Below are the code and all the weights of a small trained network. Each question names an input and a target symbol and asks about switching units off, where a switched-off unit gives its printed mean instead of its output.

import numpy as np


def w(rows, s, z=0):
    codes = np.array(rows[::2]) - 128.0
    scale = np.full(codes.shape[1], s)
    scale[-1] = z or s
    return codes * scale


def norm(h):
    return h / np.sqrt((h * h).mean(-1, keepdims=True) + 1e-5)


def f(y):
    return np.maximum(y, 0)


def softmax(a):
    e = np.exp(a - a.max(-1, keepdims=True))
    return e / e.sum(-1, keepdims=True)


def log_softmax(a):
    a = a - a.max(-1, keepdims=True)
    return a - np.log(np.exp(a).sum(-1, keepdims=True))


def net(x, mask):
    ids = ['ΓΨΩαβεζμστ'.index(c) for c in x.split()]
    T = len(ids)
    res = E[ids] + P[:T]
    u = 0
    for l in range(2):
        r = norm(res)
        for j in range(3):
            rows = slice(2 * j, 2 * j + 2)
            q, k, v = (r @ M[l][rows].T for M in (Q, K, V))
            z = softmax(np.where(np.tri(T) > 0, q @ k.T / 2**0.5, -1e9)) @ v
            o = O[l][rows]
            res = res + np.where(mask[u + j], z, o[:, -1]) @ o[:, :-1]
        u += 3
        y = f(norm(res) @ A[l][:, :-1].T + A[l][:, -1])
        res = res + np.where(mask[u : u + 8], y, B[l][:, -1]) @ B[l][:, :-1]
        u += 8
    return log_softmax(norm(res)[-1] @ U[:, :-1].T + U[:, -1])


Q, K, V, O, A, B = {}, {}, {}, {}, {}, {}
E = w([
[24,110,28,44,89,133,131,197,127,162,70],'Γ',
[58,154,109,59,110,172,166,116,221,156,34],'Ψ',
[81,124,161,49,90,130,103,190,196,30,81],'Ω',
[36,217,205,102,71,128,204,71,134,104,102],'α',
[176,109,123,125,56,167,62,135,153,147,2],'β',
[107,109,89,223,213,156,106,111,156,123,109],'ε',
[164,66,106,41,117,148,129,230,112,119,227],'ζ',
[172,102,102,72,42,176,167,108,97,176,208],'μ',
[214,188,154,90,140,213,100,117,218,150,211],'σ',
[176,246,116,91,90,178,80,221,96,181,189],'τ',
],0.0005)
P = w([
[91,94,87,218,61,71,18,115,160,104,240],'0',
[172,141,160,177,132,157,190,165,136,131,146],'1',
[142,155,120,151,145,5,134,88,143,182,132],'2',
[180,155,172,110,212,129,199,148,88,130,61],'3',
[67,84,74,157,112,120,19,62,123,58,185],'4',
[79,122,97,202,133,255,175,192,125,117,98],'5',
],0.00071)
Q[0] = w([
[144,133,152,111,132,54,117,83,110,126,143],'L0H1',
[151,112,110,117,131,81,112,99,138,136,148],'L0H1',
[117,151,145,114,134,81,140,126,128,136,104],'L0H2',
[103,119,143,134,129,97,128,119,109,114,112],'L0H2',
[114,123,123,115,124,3,100,73,142,146,158],'L0H3',
[179,136,152,84,172,98,151,116,57,117,91],'L0H3',
],0.0047)
K[0] = w([
[144,182,180,150,112,120,113,96,91,134,254],'L0H1',
[164,131,131,126,110,124,116,119,141,153,210],'L0H1',
[86,164,150,75,121,76,126,114,165,119,60],'L0H2',
[112,114,135,110,137,71,79,90,122,121,107],'L0H2',
[21,39,89,230,15,155,36,103,180,87,187],'L0H3',
[243,159,156,137,91,101,115,130,129,186,217],'L0H3',
],0.003)
V[0] = w([
[69,82,122,176,126,184,62,122,124,104,135],'L0H1',
[110,120,122,100,143,152,140,135,176,98,97],'L0H1',
[122,108,68,157,91,249,168,117,135,134,176],'L0H2',
[185,127,153,121,137,106,132,152,142,121,160],'L0H2',
[94,178,42,74,193,180,166,207,195,126,92],'L0H3',
[178,144,63,68,112,102,185,131,170,202,159],'L0H3',
],0.0011)
O[0] = w([
[198,198,82,79,166,118,200,130,106,136,154,239],'L0H1',
[118,82,168,114,82,106,137,143,92,156,196,132],'L0H1',
[136,95,213,114,113,9,137,138,127,126,77,251],'L0H2',
[73,158,128,161,131,143,81,91,106,134,98,215],'L0H2',
[27,72,230,160,121,75,65,112,127,220,184,129],'L0H3',
[86,120,80,51,171,157,48,80,113,210,186,170],'L0H3',
],0.0011,0.00022)
A[0] = w([
[62,150,73,158,130,141,141,233,149,136,53,40],'L0N1',
[70,133,12,139,113,111,254,216,112,227,58,41],'L0N2',
[111,179,87,33,58,146,66,196,50,197,164,143],'L0N3',
[94,118,91,210,102,146,103,141,116,116,19,44],'L0N4',
[153,107,152,133,114,220,123,149,195,204,177,154],'L0N5',
[98,193,99,244,215,142,121,148,59,163,95,147],'L0N6',
[57,203,153,120,104,120,247,89,198,159,84,76],'L0N7',
[114,122,75,70,135,60,123,162,161,119,62,3],'L0N8',
],0.00078,0.00057)
B[0] = w([
[166,114,160,110,104,146,152,54,69,128,200,197],'L0N1',
[204,116,227,141,84,133,92,100,110,6,137,219],'L0N2',
[101,113,154,211,133,114,169,105,149,103,90,226],'L0N3',
[114,117,155,88,135,143,154,145,127,166,208,175],'L0N4',
[79,101,151,139,131,74,145,118,120,128,96,254],'L0N5',
[135,78,132,82,85,76,185,147,155,147,130,203],'L0N6',
[134,95,83,127,150,137,54,107,95,102,111,243],'L0N7',
[108,120,117,150,116,96,112,54,124,118,154,155],'L0N8',
],0.0013,0.00057)
Q[1] = w([
[159,138,210,45,211,208,166,154,88,157,59],'L1H1',
[89,111,172,173,103,224,135,172,125,135,140],'L1H1',
[191,156,106,81,162,55,120,123,124,109,79],'L1H2',
[139,129,217,103,172,226,213,201,54,131,58],'L1H2',
[74,89,139,173,80,209,140,157,143,126,149],'L1H3',
[122,128,14,193,47,1,28,51,216,105,209],'L1H3',
],0.0051)
K[1] = w([
[218,225,170,143,165,84,178,160,135,213,154],'L1H1',
[131,130,204,55,212,118,174,121,66,133,2],'L1H1',
[153,148,68,225,40,93,143,109,178,158,245],'L1H2',
[208,181,162,106,174,80,228,146,102,209,134],'L1H2',
[90,85,182,32,201,139,183,80,77,83,33],'L1H3',
[47,58,98,138,67,169,77,71,118,37,153],'L1H3',
],0.0043)
V[1] = w([
[139,50,112,66,92,133,84,180,215,75,65],'L1H1',
[119,43,106,117,110,139,163,63,69,118,191],'L1H1',
[109,108,87,218,119,123,191,24,152,165,74],'L1H2',
[155,194,155,70,12,156,126,115,105,196,107],'L1H2',
[94,81,53,177,74,86,140,233,22,147,75],'L1H3',
[4,224,160,98,104,81,196,110,88,65,100],'L1H3',
],0.0018)
O[1] = w([
[169,54,206,110,78,154,137,155,173,153,64,254],'L1H1',
[121,201,78,96,140,181,202,186,140,173,133,88],'L1H1',
[61,130,122,206,51,160,186,86,148,100,202,65],'L1H2',
[144,132,39,84,85,171,52,56,169,146,100,97],'L1H2',
[3,116,115,140,81,178,105,178,104,50,37,34],'L1H3',
[154,201,72,140,84,26,136,151,180,63,89,159],'L1H3',
],0.0022,0.00051)
A[1] = w([
[130,115,113,140,119,146,91,157,150,96,178,157],'L1N1',
[123,91,129,164,82,95,142,130,171,181,153,23],'L1N2',
[120,163,27,90,118,230,191,127,107,156,154,4],'L1N3',
[126,104,123,113,200,155,136,182,100,139,104,57],'L1N4',
[121,143,148,124,152,136,143,109,154,125,93,177],'L1N5',
[108,140,77,142,166,93,3,105,61,129,113,30],'L1N6',
[111,88,161,121,112,177,103,123,117,166,121,112],'L1N7',
[59,146,106,120,98,129,129,158,129,92,82,157],'L1N8',
],0.0029,0.0015)
B[1] = w([
[149,145,179,107,151,94,172,95,82,162,90,217],'L1N1',
[11,148,148,73,114,146,64,90,188,126,141,169],'L1N2',
[130,144,144,66,205,188,214,182,230,80,53,225],'L1N3',
[90,234,115,71,33,107,79,126,86,123,168,172],'L1N4',
[126,86,118,131,75,142,97,188,87,109,164,202],'L1N5',
[52,132,155,162,250,90,73,111,117,69,43,194],'L1N6',
[162,164,55,149,134,136,151,96,108,63,138,214],'L1N7',
[178,120,90,155,164,133,119,115,135,209,160,249],'L1N8',
],0.0022,0.0014)
U = w([
[90,85,33,191,115,140,114,193,130,254,116,44],'Γ',
[18,118,172,89,66,120,72,67,226,162,166,107],'Ψ',
[193,50,214,108,85,69,109,205,162,120,51,147],'Ω',
[188,205,44,172,79,39,148,96,172,63,143,141],'α',
[171,55,87,161,62,232,97,45,82,54,107,84],'β',
[75,96,198,223,141,124,218,154,73,92,194,164],'ε',
[100,199,126,38,78,144,84,190,23,120,163,103],'ζ',
[126,158,105,66,187,211,218,161,197,89,81,111],'μ',
[218,111,158,92,203,127,111,47,116,220,209,92],'σ',
[66,132,125,166,235,93,44,88,88,86,52,253],'τ',
],0.0044,0.00032)

Each question gives the input, a string of symbols that net reads in full, and the target symbol t.
The units are the heads (2 rows each of Q, K, V and O) and the neurons (one row each of A and B). Each row of codes is followed by its name. A weight is (code - 128) times the scale printed after its matrix; where a second scale follows, it is the last column's (O, A, B and U).
mask holds one flag per unit, layer by layer, with each layer's heads first. A switched-off unit (its flag False) gives its mean, the last column of its rows in O or B, instead of its output. The means were averaged over made-up inputs and are rounded, as every weight is.
A unit's drop is (log p(t) with every unit on - log p(t) with that unit switched off) / (log p(t) with every unit on - log p(t) with every unit switched off).
The circuit of an input: a set's keep is (log p(t) with only the set's units on - log p(t) with every unit switched off) / (log p(t) with every unit on - log p(t) with every unit switched off). Starting from the 12 units with the biggest drops (on a tie, the unit counted first), units are removed one at a time, each time the one whose removal leaves the highest keep (on an exact tie, the one counted first), for as long as the keep stays at least 0.8.
circuit, biggest first: the units of the circuit, biggest drop first
k most important neurons: the k neurons with the biggest drops, biggest first
which heads matter: for each layer, one digit per head in row order, 1 if its drop is at least 0.15 and else 0, layers parted by /
drop when u is switched off: that unit's drop, to one decimal
input μ Ω α, target μ: which heads matter	000 / 100
input α Ψ τ, target α: circuit, biggest first	(L1H3, L1H2)
input ε μ τ β β Ω, target β: most important neuron	(L1N7)
input ζ μ α α ζ, target ζ: which heads matter	000 / 110
input Ψ α Ω, target Ψ: which heads matter	000 / 010
input ζ Ψ β τ, target τ: circuit, biggest first	(L1H1, L1N6)
input μ Γ ζ, target μ: circuit, biggest first	(L1H1, L1N3)
input σ Ω σ Ω Ψ ζ, target Ω: circuit, biggest first	(L1H1, L1H3)
input Ω α Ω Ω, target α: circuit, biggest first	(L1H3, L1H2)
input σ σ μ ε, target σ: which heads matter	000 / 001
input Ω Ω Ω, target Ω: which heads matter	000 / 110
input Ψ α β τ α α, target τ: circuit, biggest first	(L1H1, L1N6, L1H2)
input Ω Ω ε Ψ Ω, target Ω: which heads matter	000 / 100
input Ω Ω Ω Ω Ω μ, target Ω: which heads matter	000 / 011
input μ α ε β σ τ, target β: which heads matter	000 / 110
input ε Ω Ψ, target ε: which heads matter	000 / 010
input α β μ ζ τ, target τ: which heads matter	000 / 000
input Ω Γ ε, target Ω: which heads matter	000 / 110
input Ψ Ω Ψ ζ, target ζ: circuit, biggest first	(L1N4)
input Ψ β μ, target Ψ: most important neuron	(L1N2)
input ζ τ Ψ Ω, target τ: which heads matter	000 / 100
input Ω ε μ β, target μ: circuit, biggest first	(L1H2, L1N3, L1H1)
input Γ α ζ Ω, target ζ: 2 most important neurons	(L1N4, L0N7)
input Ω ζ Ω β, target ζ: drop when L1N4 is switched off	0.5
